Here is a tiny trained network, its code and every weight. The questions are about switching its units off for an input and a target symbol, where a switched-off unit gives its printed mean instead of its output.

import numpy as np


def w(rows, s, z=0):
    codes = np.array(rows[::2]) - 128.0
    scale = np.full(codes.shape[1], s)
    scale[-1] = z or s
    return codes * scale


def f(y):
    return y / 2 * (1 + np.tanh(0.7978845608 * (y + 0.044715 * y**3)))


def softmax(a):
    e = np.exp(a - a.max(-1, keepdims=True))
    return e / e.sum(-1, keepdims=True)


def log_softmax(a):
    a = a - a.max(-1, keepdims=True)
    return a - np.log(np.exp(a).sum(-1, keepdims=True))


def net(x, mask):
    ids = ['ΓΔΞΦΨαβεζηθλτω'.index(c) for c in x.split()]
    T = len(ids)
    res = E[ids] + P[:T]
    r = res
    for j in range(2):
        rows = slice(3 * j, 3 * j + 3)
        q, k, v = (r @ M[0][rows].T for M in (Q, K, V))
        z = softmax(np.where(np.tri(T) > 0, q @ k.T / 3**0.5, -1e9)) @ v
        o = O[0][rows]
        res = res + np.where(mask[j], z, o[:, -1]) @ o[:, :-1]
    y = f(res @ A[0][:, :-1].T + A[0][:, -1])
    res = res + np.where(mask[2:14], y, B[0][:, -1]) @ B[0][:, :-1]
    return log_softmax(res[-1] @ U[:, :-1].T + U[:, -1])


Q, K, V, O, A, B = {}, {}, {}, {}, {}, {}
E = w([
[236,60,141,74,132,121,141,190,121,146,93,70],'Γ',
[139,110,40,114,135,99,81,112,146,123,61,111],'Δ',
[161,144,86,110,173,84,226,163,158,100,165,79],'Ξ',
[245,195,86,118,111,155,87,172,121,138,214,76],'Φ',
[51,158,108,114,166,41,106,141,80,140,222,69],'Ψ',
[204,210,155,64,137,74,165,142,162,147,151,81],'α',
[131,118,137,122,111,30,52,180,124,163,198,136],'β',
[25,180,77,26,60,248,144,213,82,231,116,218],'ε',
[137,180,142,112,234,110,113,157,153,122,133,117],'ζ',
[151,122,117,101,147,136,9,154,147,129,89,86],'η',
[101,223,90,104,131,96,41,113,172,119,149,73],'θ',
[124,163,52,123,160,93,73,83,101,101,188,144],'λ',
[179,93,105,97,150,31,139,147,65,176,154,139],'τ',
[153,72,74,172,152,107,114,205,112,131,189,114],'ω',
],0.016)
P = w([
[154,107,122,126,160,136,101,148,74,114,118,110],'0',
[186,58,53,120,231,104,58,97,167,198,130,86],'1',
[151,107,123,109,195,149,78,111,149,140,147,144],'2',
[155,162,155,188,106,92,110,199,7,55,57,108],'3',
[137,138,115,110,122,98,110,229,99,80,72,139],'4',
[167,42,59,104,226,133,66,90,189,222,169,86],'5',
[134,103,75,72,161,151,96,172,159,156,140,133],'6',
[137,171,149,154,99,103,115,246,38,49,57,138],'7',
[118,168,152,88,136,166,106,209,100,68,124,164],'8',
[128,74,73,41,203,157,85,127,216,185,181,148],'9',
[125,113,43,40,123,128,96,194,183,161,135,168],'10',
[154,167,89,106,82,69,97,243,68,41,60,162],'11',
[128,133,117,112,179,142,55,197,104,110,123,111],'12',
],0.011)
Q[0] = w([
[141,162,38,56,106,56,136,219,109,78,92,138],'head 1',
[127,95,48,47,206,140,97,138,214,233,188,115],'head 1',
[122,180,101,140,190,130,64,252,73,95,122,105],'head 1',
[150,185,112,108,144,77,106,241,47,7,79,118],'head 2',
[161,107,19,4,208,90,81,179,194,166,176,117],'head 2',
[145,174,103,117,70,72,115,178,76,44,77,164],'head 2',
],0.012)
K[0] = w([
[47,89,140,23,126,242,159,134,205,191,164,228],'head 1',
[58,202,169,124,26,180,175,221,16,54,53,213],'head 1',
[76,143,49,40,93,194,153,162,133,254,146,171],'head 1',
[97,95,58,27,130,174,130,122,216,229,184,173],'head 2',
[24,183,139,43,33,236,181,230,56,107,87,239],'head 2',
[102,81,132,66,173,180,133,127,168,179,167,132],'head 2',
],0.011)
V[0] = w([
[161,118,100,108,66,49,47,115,78,139,226,170],'head 1',
[37,33,50,176,110,164,64,89,120,61,79,169],'head 1',
[114,205,134,150,113,139,104,132,199,81,171,28],'head 1',
[2,152,171,155,219,124,139,189,102,177,143,161],'head 2',
[183,106,190,147,89,190,65,208,169,161,117,133],'head 2',
[72,162,212,61,79,85,90,88,132,207,72,87],'head 2',
],0.01)
O[0] = w([
[196,93,77,84,80,127,232,77,196,177,143,134,251],'head 1',
[120,37,80,187,117,151,72,110,182,123,163,151,76],'head 1',
[197,84,120,71,86,132,104,83,88,65,188,150,51],'head 1',
[141,122,201,229,94,202,198,118,55,109,108,102,253],'head 2',
[181,141,141,156,151,7,107,112,132,80,72,67,206],'head 2',
[153,64,157,150,202,129,122,25,94,176,94,217,121],'head 2',
],0.011,0.0066)
A[0] = w([
[67,191,112,159,119,46,95,171,168,147,135,86,114],'neuron 1',
[159,195,101,93,134,162,100,128,133,129,152,132,99],'neuron 2',
[109,105,145,130,187,162,110,112,109,123,45,240,50],'neuron 3',
[70,2,189,180,133,161,62,191,111,85,101,117,21],'neuron 4',
[132,97,90,138,122,148,159,59,201,39,19,129,2],'neuron 5',
[86,124,190,131,67,157,19,159,142,211,84,126,23],'neuron 6',
[97,94,94,108,48,205,174,124,140,120,160,108,98],'neuron 7',
[146,94,142,106,160,85,64,152,163,145,115,59,185],'neuron 8',
[39,165,133,226,109,87,111,47,98,172,98,188,126],'neuron 9',
[71,114,37,194,217,161,207,99,98,51,111,142,80],'neuron 10',
[94,116,188,161,146,148,189,67,158,72,101,137,49],'neuron 11',
[182,112,123,134,99,74,137,145,95,122,222,106,155],'neuron 12',
],0.0083,0.0079)
B[0] = w([
[171,87,139,90,158,251,133,169,172,113,90,151,242],'neuron 1',
[12,18,183,148,140,79,172,149,61,114,116,200,188],'neuron 2',
[198,154,110,152,168,102,54,84,111,148,61,165,169],'neuron 3',
[100,143,105,129,60,151,89,171,143,130,109,208,199],'neuron 4',
[49,26,149,193,207,150,123,71,62,180,164,23,141],'neuron 5',
[106,197,83,136,26,34,179,73,152,57,115,115,149],'neuron 6',
[113,139,254,118,110,63,20,196,112,84,18,159,191],'neuron 7',
[37,155,134,187,124,145,160,139,88,79,133,178,240],'neuron 8',
[142,57,153,31,100,97,76,160,145,128,181,14,249],'neuron 9',
[142,140,5,75,175,145,181,131,97,54,145,189,203],'neuron 10',
[167,91,80,58,119,111,190,142,206,116,55,130,182],'neuron 11',
[108,117,107,168,192,161,125,94,157,119,63,82,254],'neuron 12',
],0.0075,0.011)
U = w([
[185,209,141,114,254,148,56,136,140,134,74,168,76],'Γ',
[104,114,68,176,120,137,142,169,112,121,196,220,180],'Δ',
[76,74,136,53,123,185,132,181,47,142,192,96,94],'Ξ',
[74,93,115,127,116,72,220,115,139,42,130,149,36],'Φ',
[102,101,197,177,121,196,183,86,89,120,59,200,96],'Ψ',
[128,117,160,114,190,23,119,171,52,175,137,154,103],'α',
[146,150,187,174,138,78,174,70,182,118,114,84,143],'β',
[92,96,130,134,153,143,117,111,80,136,77,99,49],'ε',
[167,238,135,183,150,176,100,122,60,118,180,90,255],'ζ',
[86,193,147,239,157,32,96,63,150,62,87,144,158],'η',
[220,142,108,52,139,155,58,91,106,77,198,135,217],'θ',
[99,102,192,145,108,17,94,167,167,126,166,135,156],'λ',
[108,199,74,76,101,172,138,134,116,219,95,144,162],'τ',
[141,162,143,108,123,205,90,97,195,63,127,29,103],'ω',
],0.0054,0.0093)

Each question gives the input, a string of symbols that net reads in full, and the target symbol t.
The units are the heads (3 rows each of Q, K, V and O) and the neurons (one row each of A and B). Each row of codes is followed by its name. A weight is (code - 128) times the scale printed after its matrix; where a second scale follows, it is the last column's (O, A, B and U).
mask holds one flag per unit, heads first, then neurons. A switched-off unit (its flag False) gives its mean, the last column of its rows in O or B, instead of its output. The means were averaged over made-up inputs and are rounded, as every weight is.
A unit's drop is (log p(t) with every unit on - log p(t) with that unit switched off) / (log p(t) with every unit on - log p(t) with every unit switched off).
The circuit of an input: a set's keep is (log p(t) with only the set's units on - log p(t) with every unit switched off) / (log p(t) with every unit on - log p(t) with every unit switched off). Starting from the 12 units with the biggest drops (on a tie, the unit counted first), units are removed one at a time, each time the one whose removal leaves the highest keep (on an exact tie, the one counted first), for as long as the keep stays at least 0.8.
circuit, biggest first: the units of the circuit, biggest drop first
unit that matters most: the unit with the biggest drop
k most important neurons: the k neurons with the biggest drops, biggest first
which heads matter: for each layer, one digit per head in row order, 1 if its drop is at least 0.15 and else 0, layers parted by /
input ζ τ θ τ ζ θ, target τ: circuit, biggest first => head 1; head 2
input Ψ ζ Φ η α η β Δ Φ λ, target Δ: unit that matters most => head 1
input β θ η θ θ, target η: circuit, biggest first => head 2; neuron 8
input η τ Γ, target η: circuit, biggest first => head 2; neuron 8; neuron 9
input α η Γ, target α: circuit, biggest first => head 1; head 2; neuron 2
input λ Γ λ, target λ: circuit, biggest first => head 2; neuron 7; head 1; neuron 1
input α Γ β ζ θ ζ τ Ξ ζ, target τ: circuit, biggest first => head 1; head 2
input λ τ Ξ, target λ: circuit, biggest first => head 2; neuron 7; head 1
input η Φ Δ Γ β τ, target Γ: circuit, biggest first => neuron 1; head 2; head 1
input τ β λ λ α η α ω η β, target ω: circuit, biggest first => head 2; neuron 1
input Ψ ζ λ λ ζ θ, target λ: circuit, biggest first => neuron 7; head 2; head 1; neuron 2
input θ β ε λ Ξ λ ω η θ Φ Φ, target ζ: which heads matter => 01
input ζ ε β ω Φ ω τ ζ, target Γ: which heads matter => 11
input Ξ β Ψ α τ Ψ β τ, target Ψ: circuit, biggest first => head 2
input ω Γ ζ Ψ β ζ Ξ Φ β θ, target Φ: circuit, biggest first => neuron 2; head 2; head 1; neuron 8
input ζ Γ Δ θ η Ξ θ ζ Δ ε ζ η λ, target θ: which heads matter => 01
input λ η Γ, target λ: 2 most important neurons => neuron 7; neuron 1
input θ θ Δ Φ Ξ, target Δ: 2 most important neurons => neuron 9; neuron 8
input ζ β Γ η β Ξ Ξ θ, target Ξ: 2 most important neurons => neuron 2; neuron 1
input θ τ ζ Ξ ζ β Φ Ξ Γ Γ θ τ α, target θ: circuit, biggest first => head 1
input Φ Ξ β λ θ, target β: which heads matter => 10
input ω Ψ η α τ Ξ ζ τ Δ Ξ Γ, target Δ: 2 most important neurons => neuron 8; neuron 9
input Ξ θ α ω τ, target α: 2 most important neurons => neuron 1; neuron 2
input ζ Δ Φ, target ζ: circuit, biggest first => head 1; neuron 9; head 2
input Δ β λ Δ, target β: which heads matter => 10
input τ Φ ζ ω α Ξ Ψ, target α: which heads matter => 11
input ζ ζ θ ε Γ Γ ω ζ τ Ψ, target Ξ: unit that matters most => neuron 9
